Here is a tiny trained network, its code and every weight. The questions are about switching its units off for an input and a class, where a switched-off unit gives its printed mean instead of its output.

import numpy as np


def w(rows, s, z=0):
    codes = np.array(rows[::2]) - 128.0
    scale = np.full(codes.shape[1], s)
    scale[-1] = z or s
    return codes * scale


def norm(h):
    return h / np.sqrt((h * h).mean(-1, keepdims=True) + 1e-5)


def f(y):
    return np.maximum(y, 0)


def log_softmax(a):
    a = a - a.max(-1, keepdims=True)
    return a - np.log(np.exp(a).sum(-1, keepdims=True))


def net(x, mask):
    res = np.array(x, float).reshape(1, 5) / 4 @ E
    u = 0
    for l in range(3):
        y = f(norm(res) @ A[l][:, :-1].T + A[l][:, -1])
        res = res + np.where(mask[u : u + 11], y, B[l][:, -1]) @ B[l][:, :-1]
        u += 11
    return log_softmax(norm(res)[-1] @ U[:, :-1].T + U[:, -1])


A, B = {}, {}
E = w([
[205,83,162,1],'x0',
[105,166,79,82],'x1',
[203,146,79,150],'x2',
[104,22,46,123],'x3',
[128,128,129,128],'x4',
],0.0081)
A[0] = w([
[97,114,98,153,152],'0.n1',
[165,116,160,68,120],'0.n2',
[92,169,77,88,65],'0.n3',
[172,114,134,160,150],'0.n4',
[71,89,198,127,112],'0.n5',
[110,185,49,70,59],'0.n6',
[253,147,63,181,78],'0.n7',
[171,61,195,200,2],'0.n8',
[119,182,122,112,112],'0.n9',
[60,112,166,107,31],'0.n10',
[113,89,79,113,44],'0.n11',
],0.016,0.0091)
B[0] = w([
[150,94,107,155,247],'0.n1',
[174,103,95,116,244],'0.n2',
[101,113,231,134,168],'0.n3',
[75,95,140,100,200],'0.n4',
[74,145,86,61,212],'0.n5',
[77,80,222,135,192],'0.n6',
[26,155,114,54,253],'0.n7',
[95,65,255,151,161],'0.n8',
[128,64,156,160,182],'0.n9',
[52,197,88,49,153],'0.n10',
[111,32,109,148,169],'0.n11',
],0.013,0.0052)
A[1] = w([
[150,193,112,137,32],'1.n1',
[153,246,175,116,125],'1.n2',
[177,194,179,93,222],'1.n3',
[101,100,170,86,65],'1.n4',
[98,159,133,104,4],'1.n5',
[119,143,133,123,14],'1.n6',
[91,195,160,159,214],'1.n7',
[108,102,107,193,104],'1.n8',
[132,153,97,107,7],'1.n9',
[147,174,208,104,152],'1.n10',
[128,139,68,133,86],'1.n11',
],0.012,0.0037)
B[1] = w([
[115,113,145,131,129],'1.n1',
[75,1,73,138,174],'1.n2',
[85,23,66,127,205],'1.n3',
[159,159,125,133,252],'1.n4',
[147,119,57,101,149],'1.n5',
[122,107,99,119,128],'1.n6',
[165,63,61,124,255],'1.n7',
[209,134,126,99,220],'1.n8',
[120,109,135,148,129],'1.n9',
[102,59,97,114,211],'1.n10',
[144,107,197,124,151],'1.n11',
],0.0092,0.0042)
A[2] = w([
[135,177,155,160,86],'2.n1',
[64,160,100,224,163],'2.n2',
[52,144,136,180,138],'2.n3',
[124,137,108,251,61],'2.n4',
[162,61,88,154,90],'2.n5',
[109,114,228,146,82],'2.n6',
[205,119,191,100,118],'2.n7',
[123,63,105,60,253],'2.n8',
[130,103,195,139,99],'2.n9',
[79,178,133,95,111],'2.n10',
[108,76,125,122,175],'2.n11',
],0.013,0.0041)
B[2] = w([
[174,80,99,101,128],'2.n1',
[200,96,158,2,162],'2.n2',
[175,159,172,65,159],'2.n3',
[209,142,119,80,148],'2.n4',
[117,167,124,169,176],'2.n5',
[163,192,181,159,141],'2.n6',
[166,166,112,103,137],'2.n7',
[133,182,144,198,251],'2.n8',
[114,195,169,164,139],'2.n9',
[127,236,65,159,142],'2.n10',
[135,187,149,154,200],'2.n11',
],0.0096,0.016)
U = w([
[35,147,92,26,116],'0',
[243,111,116,75,120],'1',
[93,26,103,224,121],'2',
[112,142,254,138,128],'3',
[127,185,126,165,220],'4',
[122,190,135,174,6],'5',
],0.016,0.011)

Each question gives the input, the list of numbers given to net, and the class t.
The units are the neurons (one row each of A and B). Each row of codes is followed by its name. A weight is (code - 128) times the scale printed after its matrix; where a second scale follows, it is the last column's (A, B and U).
mask holds one flag per neuron, layer by layer. A switched-off neuron (its flag False) gives its mean, the last column of its row in B, instead of its output. The means were averaged over made-up inputs and are rounded, as every weight is.
A unit's drop is (log p(t) with every unit on - log p(t) with that unit switched off) / (log p(t) with every unit on - log p(t) with every unit switched off).
The circuit of an input: a set's keep is (log p(t) with only the set's units on - log p(t) with every unit switched off) / (log p(t) with every unit on - log p(t) with every unit switched off). Starting from the 12 units with the biggest drops (on a tie, the unit counted first), units are removed one at a time, each time the one whose removal leaves the highest keep (on an exact tie, the one counted first), for as long as the keep stays at least 0.8.
circuit, biggest first: the units of the circuit, biggest drop first
most important unit: the unit with the biggest drop
k most important neurons: the k neurons with the biggest drops, biggest first
k most important neurons of layer l: the k neurons of layer l with the biggest drops, biggest first
input [-5,-1,2,-8,2], class 2: circuit, biggest first	1.n2; 1.n7
input [5,8,0,-6,2], class 3: circuit, biggest first	0.n6; 0.n9
input [7,-2,1,-8,5], class 2: most important unit	1.n3
input [-1,7,-4,-7,-4], class 2: 4 most important neurons	1.n7; 1.n10; 1.n2; 1.n3
input [8,6,8,-6,0], class 0: circuit, biggest first	0.n7; 1.n3
input [-7,-8,3,6,1], class 3: 2 most important neurons	0.n8; 0.n4
input [-3,7,-6,1,4], class 3: 3 most important neurons of layer 0	0.n3; 0.n6; 0.n7
input [8,-8,-7,-7,2], class 1: 2 most important neurons	0.n2; 0.n7
input [-6,3,-5,4,6], class 1: 3 most important neurons	0.n7; 2.n2; 0.n1
input [2,-3,-1,-4,3], class 2: 2 most important neurons	1.n3; 0.n7
input [-5,-2,-3,4,5], class 1: 2 most important neurons of layer 0	0.n2; 0.n7
input [-4,-4,0,-6,-2], class 2: 2 most important neurons of layer 1	1.n7; 1.n2
input [-2,-8,7,-2,-4], class 3: 3 most important neurons of layer 0	0.n8; 0.n5; 0.n10
input [-5,1,-6,-8,7], class 2: 3 most important neurons	1.n2; 1.n7; 0.n7
input [4,-3,4,0,7], class 4: most important neuron	2.n8
input [6,4,-6,8,-3], class 2: circuit, biggest first	0.n7; 2.n2; 2.n8
input [4,0,-5,3,7], class 4: circuit, biggest first	2.n8; 2.n2; 0.n6
input [-3,8,-2,7,3], class 3: 2 most important neurons	0.n3; 0.n6
input [7,8,4,-3,-4], class 3: 2 most important neurons	0.n6; 1.n7
input [4,-4,-8,-8,1], class 0: most important unit	0.n5
input [2,3,6,6,2], class 0: 3 most important neurons	0.n7; 1.n7; 0.n9
input [8,5,8,-8,1], class 0: 4 most important neurons	0.n7; 1.n3; 0.n1; 1.n2
input [4,6,4,-5,0], class 3: 3 most important neurons of layer 0	0.n6; 0.n9; 0.n2
input [0,4,1,4,-8], class 4: 2 most important neurons	2.n2; 0.n7
input [6,2,-6,7,-1], class 2: 3 most important neurons	0.n7; 0.n11; 2.n2
input [-8,-8,4,-8,7], class 1: 2 most important neurons of layer 2	2.n2; 2.n4
